Below are the code and all the weights of a small trained network. Each question names an input and a class and asks about switching units off, where a switched-off unit gives its printed mean instead of its output.

import numpy as np


def w(rows, s, z=0):
    codes = np.array(rows[::2]) - 128.0
    scale = np.full(codes.shape[1], s)
    scale[-1] = z or s
    return codes * scale


def norm(h):
    return h / np.sqrt((h * h).mean(-1, keepdims=True) + 1e-5)


def f(y):
    return np.maximum(y, 0)


def log_softmax(a):
    a = a - a.max(-1, keepdims=True)
    return a - np.log(np.exp(a).sum(-1, keepdims=True))


def net(x, mask):
    res = np.array(x, float).reshape(1, 4) / 4 @ E
    u = 0
    for l in range(2):
        y = f(norm(res) @ A[l][:, :-1].T + A[l][:, -1])
        res = res + np.where(mask[u : u + 6], y, B[l][:, -1]) @ B[l][:, :-1]
        u += 6
    return log_softmax(norm(res)[-1] @ U[:, :-1].T + U[:, -1])


A, B = {}, {}
E = w([
[223,88,65,87,12,234,230],'x0',
[226,112,18,135,103,131,27],'x1',
[112,13,66,127,31,4,212],'x2',
[139,122,137,139,130,124,128],'x3',
],0.003)
A[0] = w([
[102,104,98,117,169,32,118,44],'L0N0',
[138,94,34,150,71,84,2,3],'L0N1',
[163,208,199,74,102,223,137,192],'L0N2',
[145,231,195,112,187,104,39,111],'L0N3',
[203,150,92,84,135,171,19,101],'L0N4',
[163,184,166,79,187,147,121,80],'L0N5',
],0.0052,0.0025)
B[0] = w([
[94,99,169,197,110,219,66,182],'L0N0',
[166,97,218,41,87,130,40,204],'L0N1',
[124,24,174,130,54,199,63,248],'L0N2',
[147,172,141,49,166,56,204,253],'L0N3',
[103,164,6,255,185,144,195,213],'L0N4',
[131,84,164,99,105,34,143,184],'L0N5',
],0.0056,0.0044)
A[1] = w([
[169,210,99,190,199,69,105,4],'L1N0',
[147,138,128,58,21,148,144,107],'L1N1',
[62,106,123,201,151,127,128,58],'L1N2',
[32,127,123,183,111,7,50,128],'L1N3',
[166,101,48,92,32,128,231,104],'L1N4',
[41,158,150,254,104,110,122,57],'L1N5',
],0.0055,0.0037)
B[1] = w([
[156,59,46,45,91,25,54,170],'L1N0',
[144,130,152,161,138,51,38,222],'L1N1',
[117,182,97,155,100,72,166,154],'L1N2',
[182,114,123,154,11,252,168,252],'L1N3',
[82,199,148,87,254,102,130,251],'L1N4',
[156,238,57,182,97,43,170,170],'L1N5',
],0.0054,0.0038)
U = w([
[49,136,235,60,205,71,180,168],'0',
[149,50,192,119,42,200,55,251],'1',
[192,125,53,67,185,32,74,146],'2',
[156,120,38,208,180,255,151,28],'3',
[104,171,121,216,41,120,227,72],'4',
],0.011,0.0018)

Each question gives the input, the list of numbers given to net, and the class t.
The units are the neurons (one row each of A and B). Each row of codes is followed by its name. A weight is (code - 128) times the scale printed after its matrix; where a second scale follows, it is the last column's (A, B and U).
mask holds one flag per neuron, layer by layer. A switched-off neuron (its flag False) gives its mean, the last column of its row in B, instead of its output. The means were averaged over made-up inputs and are rounded, as every weight is.
A unit's drop is (log p(t) with every unit on - log p(t) with that unit switched off) / (log p(t) with every unit on - log p(t) with every unit switched off).
The circuit of an input: a set's keep is (log p(t) with only the set's units on - log p(t) with every unit switched off) / (log p(t) with every unit on - log p(t) with every unit switched off). Starting from all 12 units, units are removed one at a time, each time the one whose removal leaves the highest keep (on an exact tie, the one counted first), for as long as the keep stays at least 0.8.
units of the circuit, in order: the units of the circuit, biggest drop first
most important unit: the unit with the biggest drop
top k neurons: the k neurons with the biggest drops, biggest first
top k neurons in layer l: the k neurons of layer l with the biggest drops, biggest first
input [4,1,6,-5], class 2: top 2 neurons	(L1N1, L0N3)
input [4,5,6,3], class 2: units of the circuit, in order	(L1N4)
input [-5,1,-5,-2], class 2: units of the circuit, in order	(L1N0, L0N4)
input [-1,3,-4,5], class 2: top 3 neurons	(L0N4, L0N3, L1N0)
input [-1,5,1,-3], class 1: top 2 neurons	(L0N1, L0N3)
input [-2,2,-6,5], class 2: units of the circuit, in order	(L0N4, L1N0, L0N3)
input [0,0,-4,-1], class 0: top 4 neurons in layer 0	(L0N3, L0N5, L0N2, L0N4)
input [6,2,0,0], class 3: top 4 neurons in layer 0	(L0N3, L0N1, L0N5, L0N4)
input [8,-3,2,3], class 0: top 2 neurons	(L1N4, L1N3)
input [7,-8,-1,-4], class 1: top 2 neurons	(L0N2, L0N3)
input [-2,2,-8,2], class 2: top 3 neurons	(L0N4, L1N0, L0N3)
input [7,1,1,1], class 2: top 3 neurons	(L1N4, L1N3, L1N1)
input [-4,1,-5,0], class 2: units of the circuit, in order	(L1N0, L0N4)
input [6,6,7,-7], class 2: units of the circuit, in order	(L1N4)
input [6,6,0,-2], class 3: top 3 neurons	(L0N4, L0N3, L0N5)
input [-8,7,3,-8], class 1: top 2 neurons	(L0N1, L1N3)
input [-7,0,5,3], class 4: top 2 neurons	(L1N5, L0N2)
input [6,5,7,-3], class 2: top 2 neurons	(L1N4, L0N2)
input [5,7,0,1], class 3: top 4 neurons	(L0N4, L0N3, L0N5, L1N0)
input [-2,7,3,-8], class 1: top neuron	(L0N1)
input [-6,1,3,-2], class 1: top 3 neurons	(L0N4, L0N1, L1N3)
input [1,5,-1,1], class 3: top 2 neurons in layer 0	(L0N4, L0N3)
input [-8,-6,1,-1], class 4: units of the circuit, in order	(L1N3, L1N5)
input [-2,-6,1,-1], class 4: top 2 neurons in layer 0	(L0N3, L0N1)
input [7,2,7,-6], class 2: top 2 neurons in layer 1	(L1N4, L1N1)
input [-1,1,6,1], class 1: top 2 neurons in layer 0	(L0N4, L0N1)
input [-1,0,-6,8], class 0: most important unit	L0N3
